Below is a small trained network, with its code and all its weights. Each question gives an input and a class and asks what happens when units are switched off, that is, made to give their printed mean instead of their output.

import numpy as np


def w(rows, s, z=0):
    codes = np.array(rows[::2]) - 128.0
    scale = np.full(codes.shape[1], s)
    scale[-1] = z or s
    return codes * scale


def f(y):
    return y / 2 * (1 + np.tanh(0.7978845608 * (y + 0.044715 * y**3)))


def log_softmax(a):
    a = a - a.max(-1, keepdims=True)
    return a - np.log(np.exp(a).sum(-1, keepdims=True))


def net(x, mask):
    res = np.array(x, float).reshape(1, 6) / 4 @ E
    y = f(res @ A[0][:, :-1].T + A[0][:, -1])
    res = res + np.where(mask, y, B[0][:, -1]) @ B[0][:, :-1]
    return log_softmax(res[-1] @ U[:, :-1].T + U[:, -1])


A, B = {}, {}
E = w([
[153,43,103,210],'x0',
[191,85,205,176],'x1',
[131,158,175,115],'x2',
[11,151,184,197],'x3',
[133,90,196,157],'x4',
[169,254,96,191],'x5',
],0.0087)
A[0] = w([
[99,179,87,86,114],'neuron 1',
[147,108,133,112,124],'neuron 2',
[82,173,102,86,97],'neuron 3',
[132,155,56,98,248],'neuron 4',
[48,109,177,112,128],'neuron 5',
[147,142,100,87,123],'neuron 6',
[139,110,133,128,126],'neuron 7',
[92,88,255,140,182],'neuron 8',
[105,166,103,148,226],'neuron 9',
[138,165,145,156,125],'neuron 10',
[71,118,149,137,131],'neuron 11',
[121,146,75,146,127],'neuron 12',
[90,161,146,127,209],'neuron 13',
[161,160,140,141,140],'neuron 14',
[149,111,205,101,113],'neuron 15',
[78,139,148,118,134],'neuron 16',
[171,82,158,157,128],'neuron 17',
[42,123,150,113,134],'neuron 18',
[120,115,137,167,103],'neuron 19',
[118,164,147,149,114],'neuron 20',
[86,147,142,187,131],'neuron 21',
[118,165,44,159,150],'neuron 22',
[78,175,82,83,133],'neuron 23',
[114,169,146,139,139],'neuron 24',
[131,165,165,98,143],'neuron 25',
[206,165,186,126,115],'neuron 26',
[128,123,179,117,136],'neuron 27',
[189,169,139,161,138],'neuron 28',
[52,120,161,123,142],'neuron 29',
[108,94,92,131,154],'neuron 30',
[187,143,117,93,126],'neuron 31',
[165,97,72,155,144],'neuron 32',
[150,70,139,151,132],'neuron 33',
[108,92,82,108,179],'neuron 34',
[99,139,131,178,121],'neuron 35',
],0.018,0.011)
B[0] = w([
[208,86,107,154,184],'neuron 1',
[121,131,119,157,140],'neuron 2',
[159,73,62,98,176],'neuron 3',
[162,255,146,177,227],'neuron 4',
[133,78,159,74,202],'neuron 5',
[136,139,148,164,162],'neuron 6',
[131,124,72,150,135],'neuron 7',
[165,85,94,104,253],'neuron 8',
[157,208,171,180,198],'neuron 9',
[61,140,149,77,153],'neuron 10',
[125,127,179,92,175],'neuron 11',
[129,157,130,189,157],'neuron 12',
[178,194,160,114,198],'neuron 13',
[102,184,143,115,155],'neuron 14',
[127,102,91,187,170],'neuron 15',
[148,164,124,88,169],'neuron 16',
[139,24,21,110,174],'neuron 17',
[173,148,159,75,196],'neuron 18',
[138,102,162,136,143],'neuron 19',
[93,131,149,76,151],'neuron 20',
[118,138,220,130,178],'neuron 21',
[159,229,146,185,190],'neuron 22',
[172,127,100,164,196],'neuron 23',
[127,160,143,88,162],'neuron 24',
[129,126,155,100,166],'neuron 25',
[70,122,128,109,174],'neuron 26',
[150,80,93,132,160],'neuron 27',
[47,184,166,82,174],'neuron 28',
[143,125,152,79,196],'neuron 29',
[161,173,116,153,156],'neuron 30',
[83,201,101,126,172],'neuron 31',
[158,122,122,102,172],'neuron 32',
[176,78,92,123,171],'neuron 33',
[170,152,132,136,173],'neuron 34',
[121,144,203,133,159],'neuron 35',
],0.0093,0.018)
U = w([
[199,134,35,154,211],'0',
[143,91,114,29,126],'1',
[38,34,68,118,1],'2',
[2,159,66,66,36],'3',
[74,188,174,109,207],'4',
],0.0099,0.0036)

Each question gives the input, the list of numbers given to net, and the class t.
The units are the neurons (one row each of A and B). Each row of codes is followed by its name. A weight is (code - 128) times the scale printed after its matrix; where a second scale follows, it is the last column's (A, B and U).
mask holds one flag per neuron, in row order. A switched-off neuron (its flag False) gives its mean, the last column of its row in B, instead of its output. The means were averaged over made-up inputs and are rounded, as every weight is.
A unit's drop is (log p(t) with every unit on - log p(t) with that unit switched off) / (log p(t) with every unit on - log p(t) with every unit switched off).
The circuit of an input: a set's keep is (log p(t) with only the set's units on - log p(t) with every unit switched off) / (log p(t) with every unit on - log p(t) with every unit switched off). Starting from the 12 units with the biggest drops (on a tie, the unit counted first), units are removed one at a time, each time the one whose removal leaves the highest keep (on an exact tie, the one counted first), for as long as the keep stays at least 0.8.
circuit, biggest first: the units of the circuit, biggest drop first
top k neurons: the k neurons with the biggest drops, biggest first
drop when u is switched off: that unit's drop, to one decimal
input [-5,-1,-7,8,8,1], class 1: circuit, biggest first	(neuron 8; neuron 4)
input [7,6,-5,0,0,7], class 4: circuit, biggest first	(neuron 28)
input [6,0,-8,-5,-3,8], class 4: circuit, biggest first	(neuron 28; neuron 8)
input [8,4,7,-8,5,-7], class 2: circuit, biggest first	(neuron 4; neuron 17; neuron 13)
input [-8,-4,5,-2,-6,-8], class 0: circuit, biggest first	(neuron 23; neuron 1)
input [1,-4,1,-1,8,2], class 4: top 3 neurons	(neuron 1; neuron 3; neuron 17)
input [-4,-8,3,5,-7,-6], class 0: top 2 neurons	(neuron 23; neuron 1)
input [6,8,1,-5,2,-3], class 2: top 2 neurons	(neuron 4; neuron 17)
input [1,-2,-8,7,8,0], class 1: top 2 neurons	(neuron 4; neuron 8)
input [-4,0,-1,-6,1,5], class 4: drop when neuron 29 is switched off	0.0
input [8,7,-3,1,0,7], class 4: drop when neuron 14 is switched off	0.1
input [-4,-8,4,2,5,1], class 0: drop when neuron 28 is switched off	1.0
input [-5,1,-3,4,-2,-1], class 1: drop when neuron 33 is switched off	-0.1
input [-6,-2,0,-5,2,-2], class 0: top neuron	(neuron 28)
